Below are the code and all the weights of a small trained network. Each question names an input and a target symbol and asks about switching units off, where a switched-off unit gives its printed mean instead of its output.

import numpy as np


def w(rows, s, z=0):
    codes = np.array(rows[::2]) - 128.0
    scale = np.full(codes.shape[1], s)
    scale[-1] = z or s
    return codes * scale


def f(y):
    return np.maximum(y, 0)


def softmax(a):
    e = np.exp(a - a.max(-1, keepdims=True))
    return e / e.sum(-1, keepdims=True)


def log_softmax(a):
    a = a - a.max(-1, keepdims=True)
    return a - np.log(np.exp(a).sum(-1, keepdims=True))


def net(x, mask):
    ids = ['αβγδεζηθλπφψω'.index(c) for c in x.split()]
    T = len(ids)
    res = E[ids] + P[:T]
    u = 0
    for l in range(2):
        q, k, v = (res @ M[l].T for M in (Q, K, V))
        z = softmax(np.where(np.tri(T) > 0, q @ k.T / 3**0.5, -1e9)) @ v
        res = res + np.where(mask[u], z, O[l][:, -1]) @ O[l][:, :-1]
        u += 1
        y = f(res @ A[l][:, :-1].T + A[l][:, -1])
        res = res + np.where(mask[u : u + 8], y, B[l][:, -1]) @ B[l][:, :-1]
        u += 8
    return log_softmax(res[-1] @ U[:, :-1].T + U[:, -1])


Q, K, V, O, A, B = {}, {}, {}, {}, {}, {}
E = w([
[148,155,118,217,117,147,138],'α',
[95,68,69,148,58,105,170],'β',
[160,122,38,162,106,153,146],'γ',
[89,174,150,114,70,182,113],'δ',
[84,155,181,82,92,105,96],'ε',
[84,127,151,111,103,44,112],'ζ',
[146,142,80,158,84,71,144],'η',
[124,160,154,172,127,79,92],'θ',
[116,201,164,153,118,137,90],'λ',
[75,102,111,61,57,84,129],'π',
[77,106,68,102,60,163,143],'φ',
[138,157,89,172,104,197,148],'ψ',
[87,7,212,26,89,212,146],'ω',
],0.018)
P = w([
[127,156,177,166,58,138,202],'0',
[121,147,163,155,87,135,185],'1',
[121,143,153,146,109,132,165],'2',
[125,137,143,135,129,132,142],'3',
[129,129,132,127,151,129,122],'4',
[127,127,121,118,168,130,101],'5',
[133,117,113,111,184,128,81],'6',
[140,110,102,101,196,128,54],'7',
[144,106,87,93,218,126,33],'8',
[149,94,77,87,232,127,4],'9',
],0.012)
Q[0] = w([
[166,56,47,218,165,61,175],'L0H0',
[103,64,85,76,110,148,164],'L0H0',
[110,82,165,139,124,3,110],'L0H0',
],0.021)
K[0] = w([
[151,119,58,181,128,75,149],'L0H0',
[117,61,93,47,92,149,160],'L0H0',
[138,107,159,111,133,1,125],'L0H0',
],0.036)
V[0] = w([
[120,191,199,199,28,114,253],'L0H0',
[143,137,67,129,145,85,25],'L0H0',
[105,140,179,167,82,159,230],'L0H0',
],0.0077)
O[0] = w([
[52,87,85,91,192,137,117,250],'L0H0',
[2,100,119,100,141,148,201,76],'L0H0',
[171,139,133,128,134,130,70,206],'L0H0',
],0.0058,0.0023)
A[0] = w([
[111,160,151,155,61,128,195,239],'L0N0',
[114,132,108,104,151,87,149,18],'L0N1',
[122,154,204,175,52,145,251,254],'L0N2',
[106,143,143,166,166,154,131,115],'L0N3',
[137,116,120,158,146,115,137,191],'L0N4',
[121,133,182,146,80,152,191,26],'L0N5',
[169,136,123,111,125,176,141,126],'L0N6',
[128,113,96,150,142,149,143,144],'L0N7',
],0.022,0.0049)
B[0] = w([
[107,159,192,188,131,126,108,255],'L0N0',
[143,145,125,118,114,204,92,178],'L0N1',
[211,158,214,252,112,142,217,187],'L0N2',
[142,107,175,76,97,47,121,167],'L0N3',
[89,85,130,108,105,170,111,172],'L0N4',
[218,95,75,136,78,186,89,136],'L0N5',
[109,106,130,154,199,45,92,168],'L0N6',
[120,149,150,153,72,95,119,190],'L0N7',
],0.017,0.0058)
Q[1] = w([
[144,112,185,194,40,61,49],'L1H0',
[35,107,197,203,52,64,23],'L1H0',
[159,121,183,157,41,63,2],'L1H0',
],0.047)
K[1] = w([
[195,60,239,57,254,131,106],'L1H0',
[150,54,220,43,152,96,142],'L1H0',
[123,48,181,74,198,155,55],'L1H0',
],0.032)
V[1] = w([
[40,131,158,109,148,41,100],'L1H0',
[2,161,162,132,113,128,25],'L1H0',
[176,130,162,93,234,73,175],'L1H0',
],0.005)
O[1] = w([
[93,75,143,140,56,131,21,222],'L1H0',
[106,78,104,87,3,111,8,254],'L1H0',
[132,119,142,195,122,119,132,118],'L1H0',
],0.0037,0.0046)
A[1] = w([
[184,171,62,64,188,89,197,124],'L1N0',
[159,254,158,49,203,135,134,1],'L1N1',
[63,134,4,198,164,158,253,88],'L1N2',
[63,177,61,58,89,107,105,155],'L1N3',
[58,126,155,125,214,187,207,155],'L1N4',
[126,243,82,161,223,202,136,123],'L1N5',
[108,136,42,34,110,118,102,80],'L1N6',
[87,195,76,150,224,64,183,70],'L1N7',
],0.018,0.0072)
B[1] = w([
[202,197,151,61,125,92,127,150],'L1N0',
[98,44,88,171,27,177,215,152],'L1N1',
[150,135,55,228,123,88,218,140],'L1N2',
[155,86,59,114,150,147,125,255],'L1N3',
[148,101,121,60,137,19,112,143],'L1N4',
[140,171,44,173,114,174,51,154],'L1N5',
[94,164,209,132,158,90,170,215],'L1N6',
[73,132,195,89,218,250,156,155],'L1N7',
],0.022,0.0097)
U = w([
[96,162,155,175,101,108,69,255],'α',
[168,32,26,71,165,119,41,212],'β',
[122,83,88,86,197,91,129,137],'γ',
[165,97,91,154,153,97,134,26],'δ',
[211,148,91,86,114,109,132,89],'ε',
[182,86,74,136,124,139,116,50],'ζ',
[148,95,126,140,174,148,105,25],'η',
[159,96,88,147,159,161,87,35],'θ',
[138,90,110,130,142,142,138,29],'λ',
[168,140,53,141,158,115,93,69],'π',
[253,42,134,162,181,152,99,34],'φ',
[185,152,86,112,168,148,83,76],'ψ',
[158,111,97,166,179,133,121,32],'ω',
],0.0048,0.007)

Each question gives the input, a string of symbols that net reads in full, and the target symbol t.
The units are the heads (3 rows each of Q, K, V and O) and the neurons (one row each of A and B). Each row of codes is followed by its name. A weight is (code - 128) times the scale printed after its matrix; where a second scale follows, it is the last column's (O, A, B and U).
mask holds one flag per unit, layer by layer, with each layer's heads first. A switched-off unit (its flag False) gives its mean, the last column of its rows in O or B, instead of its output. The means were averaged over made-up inputs and are rounded, as every weight is.
A unit's drop is (log p(t) with every unit on - log p(t) with that unit switched off) / (log p(t) with every unit on - log p(t) with every unit switched off).
The circuit of an input: a set's keep is (log p(t) with only the set's units on - log p(t) with every unit switched off) / (log p(t) with every unit on - log p(t) with every unit switched off). Starting from the 12 units with the biggest drops (on a tie, the unit counted first), units are removed one at a time, each time the one whose removal leaves the highest keep (on an exact tie, the one counted first), for as long as the keep stays at least 0.8.
units of the circuit, in order: the units of the circuit, biggest drop first
top k neurons: the k neurons with the biggest drops, biggest first
k most important neurons of layer l: the k neurons of layer l with the biggest drops, biggest first
input π φ φ π γ, target α: units of the circuit, in order	L1N3, L0N7
input φ ψ π π ψ, target β: top neuron	L0N2
input φ ζ ε π φ π λ φ, target γ: units of the circuit, in order	L1N6, L0N0, L0N2, L1N3
input ε ε λ π ω φ π ε, target ζ: units of the circuit, in order	L1N1, L1H0, L0N5, L0N2
input ψ φ φ, target β: units of the circuit, in order	L0H0, L0N2, L1N3
input η β γ θ φ π φ, target β: units of the circuit, in order	L1N3, L0N2
input φ ζ ε φ η λ ε, target β: units of the circuit, in order	L1N3, L0N2
input φ π λ ε π φ ζ ω α β, target δ: units of the circuit, in order	L1H0, L0H0, L1N2, L0N5
input γ ω θ λ η ζ φ θ θ, target γ: units of the circuit, in order	L0N5, L1H0, L1N4
input φ η α φ π π π η γ, target α: units of the circuit, in order	L0N7, L1N3
input λ ε φ θ π λ, target β: top 2 neurons	L1N3, L0N2
input ε γ φ η α λ η, target β: units of the circuit, in order	L1N3, L0N2, L1H0
input θ λ φ φ ψ ζ δ θ π, target α: top 3 neurons	L0N0, L1N3, L0N2
input θ η π ω α η π η, target π: top 4 neurons	L1N2, L0N5, L1N5, L0N2
input φ π ψ η α θ β π ψ, target β: top 3 neurons	L1N3, L0N2, L0N7
input η β φ ε γ ε φ π, target α: units of the circuit, in order	L0H0, L1N3, L0N0
input ζ π π η η, target β: units of the circuit, in order	L0H0, L0N2, L1N3, L1H0
input ψ φ ζ δ φ α ζ, target β: top 2 neurons	L1N3, L0N2
input η π β π ε β, target β: top 2 neurons	L1N3, L0N7
input π ψ α γ ω η ε γ, target ω: 2 most important neurons of layer 0	L0N5, L0N6
input φ β ψ π λ ε π η ε, target β: 2 most important neurons of layer 1	L1N3, L1N7
input ψ π θ δ ε ζ η, target α: top 2 neurons	L1N3, L0N0
input θ π η α γ π δ φ, target α: units of the circuit, in order	L0H0, L1N3, L0N0
input ω β π ε β φ δ, target θ: top 2 neurons	L1N1, L0N6
input η ω η η ψ, target η: top 4 neurons	L1N7, L0N6, L0N5, L0N3
input λ ε ε γ π θ φ ε α ε, target γ: 2 most important neurons of layer 1	L1N6, L1N3
